Here is a tiny trained network, its code and every weight. The questions are about switching its units off for an input and a target symbol, where a switched-off unit gives its printed mean instead of its output.

import numpy as np


def w(rows, s, z=0):
    codes = np.array(rows[::2]) - 128.0
    scale = np.full(codes.shape[1], s)
    scale[-1] = z or s
    return codes * scale


def norm(h):
    return h / np.sqrt((h * h).mean(-1, keepdims=True) + 1e-5)


def f(y):
    return np.maximum(y, 0)


def softmax(a):
    e = np.exp(a - a.max(-1, keepdims=True))
    return e / e.sum(-1, keepdims=True)


def log_softmax(a):
    a = a - a.max(-1, keepdims=True)
    return a - np.log(np.exp(a).sum(-1, keepdims=True))


def net(x, mask):
    ids = ['ΓΔΠΣΨαβηλμτφ'.index(c) for c in x.split()]
    T = len(ids)
    res = E[ids] + P[:T]
    u = 0
    for l in range(2):
        q, k, v = (norm(res) @ M[l].T for M in (Q, K, V))
        z = softmax(np.where(np.tri(T) > 0, q @ k.T / 2**0.5, -1e9)) @ v
        res = res + np.where(mask[u], z, O[l][:, -1]) @ O[l][:, :-1]
        u += 1
        y = f(norm(res) @ A[l][:, :-1].T + A[l][:, -1])
        res = res + np.where(mask[u : u + 4], y, B[l][:, -1]) @ B[l][:, :-1]
        u += 4
    return log_softmax(norm(res)[-1] @ U[:, :-1].T + U[:, -1])


Q, K, V, O, A, B = {}, {}, {}, {}, {}, {}
E = w([
[188,182,146,103,77],'Γ',
[122,23,22,117,72],'Δ',
[107,246,191,81,103],'Π',
[125,144,79,145,199],'Σ',
[118,160,96,101,41],'Ψ',
[127,126,81,122,117],'α',
[231,150,204,157,94],'β',
[90,121,206,229,164],'η',
[152,164,203,140,159],'λ',
[99,149,75,253,62],'μ',
[84,212,77,84,170],'τ',
[171,158,183,226,137],'φ',
],0.019)
P = w([
[200,38,135,45,254],'0',
[89,119,120,162,119],'1',
[102,144,120,167,108],'2',
[105,143,147,169,105],'3',
[146,180,141,155,118],'4',
[155,166,123,152,120],'5',
[143,163,139,153,118],'6',
[112,158,142,149,102],'7',
[65,130,144,135,99],'8',
[115,153,127,149,108],'9',
],0.0071)
Q[0] = w([
[35,178,158,4,55],'L0H0',
[88,91,191,183,94],'L0H0',
],0.013)
K[0] = w([
[118,140,145,10,71],'L0H0',
[114,91,160,202,70],'L0H0',
],0.014)
V[0] = w([
[87,214,65,254,152],'L0H0',
[126,69,31,67,95],'L0H0',
],0.008)
O[0] = w([
[8,33,148,101,106,249],'L0H0',
[168,144,94,107,113,78],'L0H0',
],0.015,0.011)
A[0] = w([
[111,87,80,39,111,97],'L0N0',
[104,130,155,252,212,3],'L0N1',
[167,164,219,100,23,212],'L0N2',
[208,45,133,164,221,100],'L0N3',
],0.011,0.0033)
B[0] = w([
[147,80,61,154,137,185],'L0N0',
[2,49,147,56,100,196],'L0N1',
[34,139,118,212,100,254],'L0N2',
[88,35,177,180,147,143],'L0N3',
],0.0095,0.0052)
Q[1] = w([
[72,161,135,161,5],'L1H0',
[36,170,56,207,65],'L1H0',
],0.019)
K[1] = w([
[200,83,184,54,83],'L1H0',
[251,126,224,66,232],'L1H0',
],0.017)
V[1] = w([
[251,100,148,205,184],'L1H0',
[98,98,96,223,217],'L1H0',
],0.021)
O[1] = w([
[90,147,128,247,231,104],'L1H0',
[35,196,95,183,107,254],'L1H0',
],0.015,0.0086)
A[1] = w([
[63,151,110,217,254,125],'L1N0',
[76,132,7,9,201,253],'L1N1',
[163,1,168,228,65,191],'L1N2',
[199,23,146,113,37,142],'L1N3',
],0.014,0.0042)
B[1] = w([
[182,125,109,2,95,254],'L1N0',
[163,60,163,146,220,194],'L1N1',
[166,118,167,216,152,242],'L1N2',
[184,208,147,121,99,223],'L1N3',
],0.023,0.0097)
U = w([
[186,101,108,101,154,98],'Γ',
[142,158,2,137,76,140],'Δ',
[139,71,126,35,172,83],'Π',
[102,53,107,200,91,239],'Σ',
[56,83,215,131,135,2],'Ψ',
[180,195,244,227,147,190],'α',
[151,93,192,30,47,111],'β',
[154,103,131,74,186,79],'η',
[101,214,160,70,137,114],'λ',
[100,110,231,158,149,82],'μ',
[135,200,79,210,189,169],'τ',
[252,60,77,183,124,163],'φ',
],0.0095,0.0053)

Each question gives the input, a string of symbols that net reads in full, and the target symbol t.
The units are the heads (2 rows each of Q, K, V and O) and the neurons (one row each of A and B). Each row of codes is followed by its name. A weight is (code - 128) times the scale printed after its matrix; where a second scale follows, it is the last column's (O, A, B and U).
mask holds one flag per unit, layer by layer, with each layer's heads first. A switched-off unit (its flag False) gives its mean, the last column of its rows in O or B, instead of its output. The means were averaged over made-up inputs and are rounded, as every weight is.
A unit's drop is (log p(t) with every unit on - log p(t) with that unit switched off) / (log p(t) with every unit on - log p(t) with every unit switched off).
The circuit of an input: a set's keep is (log p(t) with only the set's units on - log p(t) with every unit switched off) / (log p(t) with every unit on - log p(t) with every unit switched off). Starting from all 10 units, units are removed one at a time, each time the one whose removal leaves the highest keep (on an exact tie, the one counted first), for as long as the keep stays at least 0.8.
units of the circuit, in order: the units of the circuit, biggest drop first
top k neurons: the k neurons with the biggest drops, biggest first
k most important neurons of layer l: the k neurons of layer l with the biggest drops, biggest first
drop when u is switched off: that unit's drop, to one decimal
input φ α φ, target Σ: top 4 neurons => (L0N1, L0N3, L1N0, L1N3)
input Ψ μ μ μ β Σ μ η μ, target φ: most important neuron of layer 0 => (L0N1)
input Π μ β β μ β β Δ μ, target α: units of the circuit, in order => (L1H0, L1N2, L1N3, L1N0)
input β μ Δ β Ψ Σ Δ, target τ: units of the circuit, in order => (L0H0, L1H0)
input β Γ λ μ μ β μ β φ τ, target τ: units of the circuit, in order => (L0H0, L1H0)
input Σ φ Ψ, target Δ: units of the circuit, in order => (L0H0, L1H0, L1N0)
input φ Π λ β, target Σ: units of the circuit, in order => (L0N2, L1N3)
input Σ μ Δ η Σ μ Π Δ, target Δ: 2 most important neurons of layer 0 => (L0N3, L0N2)
input Π μ η μ Π Δ Ψ Ψ, target α: top 3 neurons => (L1N0, L0N0, L0N1)
input Π β μ τ μ, target α: units of the circuit, in order => (L0H0, L1H0, L1N2, L1N3)
input Π φ μ α φ λ Γ, target α: top 2 neurons => (L1N0, L0N1)
input λ η α μ Δ Σ, target Π: units of the circuit, in order => (L1N0, L1N3)
input β τ β β β μ η μ, target τ: units of the circuit, in order => (L1H0, L0H0)
input μ μ λ Γ τ, target β: units of the circuit, in order => (L1H0)
input μ β Δ, target φ: 2 most important neurons of layer 1 => (L1N1, L1N0)
input φ φ μ μ α β Δ φ, target Σ: 3 most important neurons of layer 0 => (L0N1, L0N3, L0N2)
input μ μ Σ Δ β β η, target β: top 2 neurons => (L0N2, L1N3)
input μ Ψ Π μ λ, target β: drop when L1H0 is switched off => 0.7
input β Ψ μ α, target τ: drop when L0N0 is switched off => 0.0
input Γ Π μ β λ β Σ, target Π: drop when L0H0 is switched off => 0.4
input Π τ μ μ α, target α: 2 most important neurons of layer 1 => (L1N3, L1N0)
input μ Π μ φ, target β: top neuron => (L0N1)
